Here is a tiny trained network, its code and every weight. The questions are about switching its units off for an input and a class, where a switched-off unit gives its printed mean instead of its output.

import numpy as np


def w(rows, s, z=0):
    codes = np.array(rows[::2]) - 128.0
    scale = np.full(codes.shape[1], s)
    scale[-1] = z or s
    return codes * scale


def f(y):
    return np.maximum(y, 0)


def log_softmax(a):
    a = a - a.max(-1, keepdims=True)
    return a - np.log(np.exp(a).sum(-1, keepdims=True))


def net(x, mask):
    res = np.array(x, float).reshape(1, 3) / 4 @ E
    y = f(res @ A[0][:, :-1].T + A[0][:, -1])
    res = res + np.where(mask, y, B[0][:, -1]) @ B[0][:, :-1]
    return log_softmax(res[-1] @ U[:, :-1].T + U[:, -1])


A, B = {}, {}
E = w([
[224,104,134,28,218,113,66,136,82,86,143,72],'x0',
[116,142,140,177,135,111,179,133,164,184,26,8],'x1',
[131,64,143,147,130,128,127,255,117,93,76,149],'x2',
],0.0094)
A[0] = w([
[127,127,133,129,133,126,131,119,127,137,121,113,230],'neuron 1',
[125,136,126,116,125,130,133,2,126,143,156,105,94],'neuron 2',
[137,128,128,105,124,133,107,132,124,114,167,225,92],'neuron 3',
[152,128,122,96,155,129,116,153,111,106,138,100,128],'neuron 4',
[123,128,130,156,130,128,138,137,131,142,66,27,112],'neuron 5',
[132,124,123,125,128,126,127,141,125,122,121,136,251],'neuron 6',
[184,117,132,69,175,122,108,146,123,103,125,71,103],'neuron 7',
[126,122,125,137,142,131,119,124,137,151,113,112,94],'neuron 8',
[132,116,131,114,128,127,123,127,124,108,150,201,129],'neuron 9',
[130,110,126,132,124,131,128,224,127,121,100,141,110],'neuron 10',
[130,111,132,137,132,126,134,220,123,119,106,131,115],'neuron 11',
[64,134,128,196,73,127,147,134,134,135,110,186,113],'neuron 12',
[130,133,123,124,125,138,119,124,129,124,136,152,96],'neuron 13',
[128,119,129,126,130,131,124,188,122,117,133,157,92],'neuron 14',
[125,138,132,139,117,131,131,135,136,140,107,88,79],'neuron 15',
],0.02,0.012)
B[0] = w([
[108,144,148,146,104,207,96,208,155,69,164,131,202],'neuron 1',
[143,168,129,135,139,104,59,45,135,78,81,145,230],'neuron 2',
[105,103,119,127,131,90,219,126,111,94,140,73,224],'neuron 3',
[137,118,130,129,128,147,143,137,133,189,112,153,202],'neuron 4',
[112,108,112,110,131,88,221,131,96,86,164,79,255],'neuron 5',
[118,176,145,163,88,231,82,232,169,82,184,130,216],'neuron 6',
[141,96,126,131,126,142,165,111,128,242,109,181,251],'neuron 7',
[122,108,126,123,137,101,148,134,118,111,123,130,148],'neuron 8',
[116,121,125,123,121,122,178,152,109,103,147,84,206],'neuron 9',
[130,161,132,128,131,106,76,52,132,93,102,133,217],'neuron 10',
[135,158,123,131,140,106,81,60,135,90,101,130,215],'neuron 11',
[163,94,130,113,141,158,144,128,126,250,110,179,244],'neuron 12',
[139,110,121,126,146,88,158,143,127,114,115,139,145],'neuron 13',
[136,143,119,116,143,92,108,75,122,100,118,130,175],'neuron 14',
[128,102,119,121,132,87,169,117,106,109,140,126,165],'neuron 15',
],0.022,0.017)
U = w([
[162,70,126,122,138,161,161,127,141,232,127,206,91],'0',
[86,87,87,111,131,68,223,142,84,51,202,54,103],'1',
[142,220,126,144,154,89,66,10,160,49,86,150,109],'2',
[98,172,172,178,77,211,85,254,200,80,214,133,255],'3',
[102,103,137,108,138,75,82,163,139,128,146,109,93],'4',
],0.0097,0.0062)

Each question gives the input, the list of numbers given to net, and the class t.
The units are the neurons (one row each of A and B). Each row of codes is followed by its name. A weight is (code - 128) times the scale printed after its matrix; where a second scale follows, it is the last column's (A, B and U).
mask holds one flag per neuron, in row order. A switched-off neuron (its flag False) gives its mean, the last column of its row in B, instead of its output. The means were averaged over made-up inputs and are rounded, as every weight is.
A unit's drop is (log p(t) with every unit on - log p(t) with that unit switched off) / (log p(t) with every unit on - log p(t) with every unit switched off).
most important unit: the unit with the biggest drop
top k neurons: the k neurons with the biggest drops, biggest first
drop when u is switched off: that unit's drop, to one decimal
input [-1,-7,-7], class 1: top 4 neurons : (neuron 3; neuron 9; neuron 10; neuron 11)
input [3,-2,4], class 2: most important unit : neuron 12
input [-2,-6,8], class 2: top 3 neurons : (neuron 10; neuron 11; neuron 5)
input [-5,-6,0], class 1: top 4 neurons : (neuron 3; neuron 7; neuron 9; neuron 4)
input [-6,-7,-6], class 1: top 2 neurons : (neuron 3; neuron 7)
input [0,-8,-8], class 1: top 2 neurons : (neuron 3; neuron 9)
input [6,-4,-6], class 0: top 2 neurons : (neuron 7; neuron 10)
input [-6,-7,1], class 1: top 2 neurons : (neuron 3; neuron 7)
input [1,-2,3], class 3: top 2 neurons : (neuron 2; neuron 5)
input [5,-1,-5], class 0: top 4 neurons : (neuron 7; neuron 10; neuron 11; neuron 4)
input [2,-1,3], class 3: top 2 neurons : (neuron 2; neuron 12)
input [7,-4,8], class 2: top 4 neurons : (neuron 10; neuron 11; neuron 12; neuron 14)
input [0,-4,-4], class 1: top 3 neurons : (neuron 10; neuron 3; neuron 11)
input [5,4,3], class 0: top 2 neurons : (neuron 7; neuron 3)
input [-5,-8,7], class 1: top 2 neurons : (neuron 3; neuron 9)
input [2,-3,-1], class 3: most important unit : neuron 5
input [7,-6,-6], class 0: drop when neuron 4 is switched off : 0.1
input [8,-2,7], class 0: drop when neuron 2 is switched off : 0.6
input [2,-4,5], class 2: drop when neuron 10 is switched off : 1.1
input [8,1,-1], class 0: drop when neuron 7 is switched off : 0.9
input [-3,-2,0], class 3: most important unit : neuron 7
